Below is a small trained network, with its code and all its weights. Each question gives an input and a target symbol and asks what happens when units are switched off, that is, made to give their printed mean instead of their output.

import numpy as np


def w(rows, s, z=0):
    codes = np.array(rows[::2]) - 128.0
    scale = np.full(codes.shape[1], s)
    scale[-1] = z or s
    return codes * scale


def f(y):
    return np.maximum(y, 0)


def softmax(a):
    e = np.exp(a - a.max(-1, keepdims=True))
    return e / e.sum(-1, keepdims=True)


def log_softmax(a):
    a = a - a.max(-1, keepdims=True)
    return a - np.log(np.exp(a).sum(-1, keepdims=True))


def net(x, mask):
    ids = ['γδθλμσψω'.index(c) for c in x.split()]
    T = len(ids)
    res = E[ids] + P[:T]
    u = 0
    for l in range(2):
        r = res
        for j in range(2):
            rows = slice(4 * j, 4 * j + 4)
            q, k, v = (r @ M[l][rows].T for M in (Q, K, V))
            z = softmax(np.where(np.tri(T) > 0, q @ k.T / 4**0.5, -1e9)) @ v
            o = O[l][rows]
            res = res + np.where(mask[u + j], z, o[:, -1]) @ o[:, :-1]
        u += 2
        y = f(res @ A[l][:, :-1].T + A[l][:, -1])
        res = res + np.where(mask[u : u + 12], y, B[l][:, -1]) @ B[l][:, :-1]
        u += 12
    return log_softmax(res[-1] @ U[:, :-1].T + U[:, -1])


Q, K, V, O, A, B = {}, {}, {}, {}, {}, {}
E = w([
[206,120,130,155,78,189,142,141,7],'γ',
[190,140,164,197,216,64,127,97,157],'δ',
[127,150,89,131,133,65,191,105,110],'θ',
[192,81,11,143,208,171,136,109,169],'λ',
[122,34,133,152,95,168,81,158,130],'μ',
[128,194,135,190,188,137,121,153,55],'σ',
[46,125,74,95,175,112,128,63,193],'ψ',
[159,206,104,132,78,162,172,97,152],'ω',
],0.018)
P = w([
[225,128,70,206,179,125,144,2,209],'0',
[233,78,81,217,55,66,45,111,169],'1',
[213,103,112,118,142,87,27,89,93],'2',
[171,81,101,129,105,96,45,131,104],'3',
[142,72,93,131,84,102,55,162,117],'4',
[131,88,119,77,139,122,61,146,84],'5',
[105,81,120,80,116,135,74,162,87],'6',
[104,104,141,19,193,155,78,136,61],'7',
[53,66,112,101,83,179,101,152,60],'8',
],0.0064)
Q[0] = w([
[147,58,93,79,101,236,171,98,184],'L0H0',
[14,254,240,139,64,19,122,84,151],'L0H0',
[154,204,146,154,143,124,16,153,127],'L0H0',
[193,130,53,172,169,192,140,112,82],'L0H0',
[9,255,120,126,123,84,122,117,170],'L0H1',
[81,113,190,121,129,166,102,220,106],'L0H1',
[50,104,36,159,205,140,59,99,199],'L0H1',
[102,180,243,168,143,68,197,142,146],'L0H1',
],0.0091)
K[0] = w([
[134,175,125,48,60,199,100,78,162],'L0H0',
[131,157,64,235,186,2,85,20,98],'L0H0',
[136,157,115,195,149,179,78,123,150],'L0H0',
[166,175,163,72,110,157,135,194,130],'L0H0',
[72,211,75,143,111,94,76,96,104],'L0H1',
[124,160,117,179,151,149,93,165,117],'L0H1',
[104,99,151,121,154,145,93,143,137],'L0H1',
[132,139,151,160,139,62,159,95,114],'L0H1',
],0.01)
V[0] = w([
[130,203,140,140,126,153,97,155,189],'L0H0',
[182,206,146,30,67,30,150,136,188],'L0H0',
[142,202,135,148,69,118,226,172,98],'L0H0',
[22,186,6,94,134,65,59,124,150],'L0H0',
[161,59,135,70,79,130,162,76,145],'L0H1',
[96,214,82,181,154,170,86,178,119],'L0H1',
[137,147,41,94,35,199,152,112,154],'L0H1',
[141,94,125,121,151,20,254,189,111],'L0H1',
],0.0077)
O[0] = w([
[158,138,190,31,137,168,139,116,134,111],'L0H0',
[68,156,117,100,142,201,124,149,99,3],'L0H0',
[91,194,155,150,172,110,205,225,220,147],'L0H0',
[209,67,203,70,159,61,112,139,3,65],'L0H0',
[168,141,160,175,147,163,95,123,129,76],'L0H1',
[97,141,111,55,105,82,147,143,134,197],'L0H1',
[183,207,211,56,108,119,59,163,183,117],'L0H1',
[124,123,111,162,255,66,115,126,15,104],'L0H1',
],0.0058,0.0048)
A[0] = w([
[121,124,158,183,141,84,154,134,202,119],'L0N0',
[56,219,154,96,117,74,177,185,81,103],'L0N1',
[53,96,86,79,112,90,104,92,183,162],'L0N2',
[94,100,155,128,151,107,120,113,60,169],'L0N3',
[91,159,74,72,98,89,240,47,159,128],'L0N4',
[164,120,84,105,163,133,191,168,112,96],'L0N5',
[138,155,145,128,138,96,75,185,119,44],'L0N6',
[81,90,115,136,146,98,117,142,69,141],'L0N7',
[31,120,159,164,166,205,67,205,56,146],'L0N8',
[205,203,138,143,118,94,133,120,86,254],'L0N9',
[131,131,207,108,99,9,95,83,156,138],'L0N10',
[97,126,188,49,87,169,91,153,124,110],'L0N11',
],0.011,0.002)
B[0] = w([
[104,137,213,78,190,199,97,105,33,174],'L0N0',
[41,139,7,46,131,111,93,57,193,218],'L0N1',
[211,216,202,199,180,114,195,104,135,167],'L0N2',
[33,153,109,120,36,204,197,139,172,193],'L0N3',
[213,111,191,223,168,77,96,181,25,209],'L0N4',
[168,135,140,163,31,152,48,158,200,186],'L0N5',
[142,109,136,178,119,173,169,133,114,145],'L0N6',
[99,184,155,21,59,212,111,105,212,205],'L0N7',
[226,68,159,200,192,2,87,175,56,174],'L0N8',
[146,89,135,201,154,78,103,121,28,254],'L0N9',
[137,144,128,225,232,129,152,141,90,167],'L0N10',
[3,104,57,142,49,144,136,94,177,150],'L0N11',
],0.008,0.0088)
Q[1] = w([
[219,144,49,89,75,178,155,191,147],'L1H0',
[101,97,84,63,205,160,167,68,165],'L1H0',
[253,194,127,86,53,25,200,72,125],'L1H0',
[131,174,131,155,178,204,139,140,195],'L1H0',
[210,156,147,215,124,90,115,139,57],'L1H1',
[150,236,167,128,142,113,149,208,43],'L1H1',
[152,109,96,79,128,139,95,133,189],'L1H1',
[33,161,132,103,145,157,117,167,188],'L1H1',
],0.014)
K[1] = w([
[181,138,67,77,79,237,173,130,129],'L1H0',
[97,92,75,109,210,125,126,15,178],'L1H0',
[252,165,153,11,93,38,212,90,111],'L1H0',
[154,138,143,190,175,140,158,104,244],'L1H0',
[216,131,173,255,126,103,129,173,2],'L1H1',
[229,223,74,196,153,122,113,107,8],'L1H1',
[152,82,121,56,125,67,163,160,192],'L1H1',
[64,183,42,39,172,120,175,111,148],'L1H1',
],0.013)
V[1] = w([
[74,124,201,93,81,135,111,140,141],'L1H0',
[20,143,130,52,55,182,174,141,140],'L1H0',
[131,109,174,167,26,125,132,98,115],'L1H0',
[75,163,47,100,74,155,204,104,141],'L1H0',
[106,115,196,112,141,128,53,140,123],'L1H1',
[123,169,28,66,153,164,192,80,178],'L1H1',
[82,105,231,186,121,139,134,156,152],'L1H1',
[1,73,217,101,123,109,123,184,204],'L1H1',
],0.0064)
O[1] = w([
[160,152,78,145,161,110,154,135,149,69],'L1H0',
[178,163,98,191,155,86,113,135,162,6],'L1H0',
[64,63,88,99,198,88,124,134,64,140],'L1H0',
[142,136,139,179,133,113,81,128,129,70],'L1H0',
[151,154,116,158,116,118,156,80,129,129],'L1H1',
[154,131,57,71,150,187,176,209,102,59],'L1H1',
[133,139,178,195,69,118,109,86,158,127],'L1H1',
[181,111,63,146,98,170,255,98,136,19],'L1H1',
],0.0061,0.016)
A[1] = w([
[94,159,163,141,127,178,186,123,143,113],'L1N0',
[177,88,134,67,140,132,109,177,127,12],'L1N1',
[71,146,19,98,112,134,152,131,169,92],'L1N2',
[99,74,115,108,72,135,113,73,183,42],'L1N3',
[145,105,145,162,159,125,52,83,120,240],'L1N4',
[127,111,124,130,107,193,143,173,165,235],'L1N5',
[102,132,119,95,7,120,119,153,100,247],'L1N6',
[44,186,43,86,59,119,102,138,184,166],'L1N7',
[124,122,165,142,147,79,122,100,69,125],'L1N8',
[229,127,148,201,220,85,93,120,73,143],'L1N9',
[147,157,197,111,123,129,86,140,64,224],'L1N10',
[132,175,122,111,166,84,107,156,82,109],'L1N11',
],0.012,0.0016)
B[1] = w([
[74,99,37,93,140,106,67,123,67,138],'L1N0',
[164,107,45,42,185,114,83,141,164,136],'L1N1',
[87,202,239,111,82,208,44,198,41,158],'L1N2',
[191,75,163,100,27,101,135,154,128,155],'L1N3',
[182,156,172,151,172,47,223,105,122,250],'L1N4',
[174,171,161,238,141,173,130,137,155,136],'L1N5',
[116,200,174,98,251,183,118,103,98,188],'L1N6',
[116,17,36,113,95,103,184,90,206,182],'L1N7',
[178,138,69,208,97,173,83,176,252,239],'L1N8',
[99,203,197,2,111,209,101,203,4,204],'L1N9',
[96,97,12,144,155,68,154,102,150,252],'L1N10',
[139,102,220,149,118,213,186,75,85,180],'L1N11',
],0.0081,0.023)
U = w([
[139,219,176,189,184,157,75,124,77,199],'γ',
[63,45,40,205,137,129,128,18,254,173],'δ',
[50,43,141,98,57,248,44,55,112,149],'θ',
[171,77,93,73,131,111,84,141,147,62],'λ',
[191,24,218,143,36,162,147,92,157,123],'μ',
[131,92,120,137,96,159,144,130,181,35],'σ',
[134,94,129,139,101,165,123,117,162,3],'ψ',
[178,98,119,169,117,234,82,137,236,85],'ω',
],0.0038,0.0051)

Each question gives the input, a string of symbols that net reads in full, and the target symbol t.
The units are the heads (4 rows each of Q, K, V and O) and the neurons (one row each of A and B). Each row of codes is followed by its name. A weight is (code - 128) times the scale printed after its matrix; where a second scale follows, it is the last column's (O, A, B and U).
mask holds one flag per unit, layer by layer, with each layer's heads first. A switched-off unit (its flag False) gives its mean, the last column of its rows in O or B, instead of its output. The means were averaged over made-up inputs and are rounded, as every weight is.
A unit's drop is (log p(t) with every unit on - log p(t) with that unit switched off) / (log p(t) with every unit on - log p(t) with every unit switched off).
The circuit of an input: a set's keep is (log p(t) with only the set's units on - log p(t) with every unit switched off) / (log p(t) with every unit on - log p(t) with every unit switched off). Starting from the 12 units with the biggest drops (on a tie, the unit counted first), units are removed one at a time, each time the one whose removal leaves the highest keep (on an exact tie, the one counted first), for as long as the keep stays at least 0.8.
circuit, biggest first: the units of the circuit, biggest drop first
unit that matters most: the unit with the biggest drop
k most important neurons: the k neurons with the biggest drops, biggest first
top k neurons in layer l: the k neurons of layer l with the biggest drops, biggest first
heads that matter: for each layer, one digit per head in row order, 1 if its drop is at least 0.15 and else 0, layers parted by /
drop of u: that unit's drop, to one decimal
input θ ω λ ω, target δ: top 2 neurons in layer 0 => (L0N11; L0N9)
input δ σ σ θ θ λ, target λ: 3 most important neurons => (L0N4; L1N1; L0N9)
input θ σ ψ σ λ ψ θ ψ, target θ: circuit, biggest first => (L0H0; L0N3; L1N4)
input σ θ σ λ, target λ: heads that matter => 11 / 01
input μ γ λ λ γ σ δ λ ω, target γ: circuit, biggest first => (L0N4; L1N7)
input σ σ σ ψ, target γ: circuit, biggest first => (L0N2)
input ω σ γ σ σ λ λ, target γ: top 2 neurons in layer 1 => (L1N7; L1N8)
input θ ψ ω δ γ γ δ σ μ, target μ: heads that matter => 01 / 01
input ω ψ θ ω θ θ, target θ: top 3 neurons in layer 0 => (L0N1; L0N3; L0N7)
input γ ψ ω θ, target γ: heads that matter => 01 / 00
input δ θ γ σ ω γ σ ω λ, target ω: 3 most important neurons => (L1N5; L0N9; L1N10)
input ω γ σ γ ω σ θ μ, target μ: circuit, biggest first => (L1N3; L1H1; L0H1)
input σ δ ω ω σ λ, target ω: heads that matter => 10 / 01
input μ σ σ μ θ, target γ: circuit, biggest first => (L0N4; L1N9)
input θ σ γ ω γ σ, target δ: heads that matter => 00 / 00
input θ δ θ δ, target δ: unit that matters most => L0H1
input γ μ θ ω σ λ σ θ, target δ: heads that matter => 10 / 00
input ω σ θ σ ω θ σ σ ω, target θ: top 4 neurons in layer 1 => (L1N2; L1N7; L1N4; L1N8)
input δ ω γ λ δ λ σ γ δ, target θ: 3 most important neurons => (L0N4; L0N9; L0N8)
input σ γ ω θ θ, target δ: top neuron in layer 0 => (L0N1)
input θ δ σ σ θ μ θ θ λ, target μ: heads that matter => 00 / 00
input γ ψ σ θ ω σ ψ σ ψ, target θ: heads that matter => 11 / 10
input ψ θ σ ω θ σ λ ψ γ, target γ: heads that matter => 00 / 10
input γ σ ψ σ γ ω ω λ σ, target θ: heads that matter => 01 / 01
input θ μ ψ ω, target γ: heads that matter => 00 / 00
input ω δ σ θ σ θ θ ω, target δ: heads that matter => 00 / 00
input θ δ ω ω δ, target δ: unit that matters most => L1H0
input δ δ σ ψ, target γ: 3 most important neurons => (L0N2; L1N9; L1N7)
input γ γ δ ω σ σ, target δ: heads that matter => 01 / 00
input ω θ ω σ ω, target θ: drop of L1N7 => 0.4
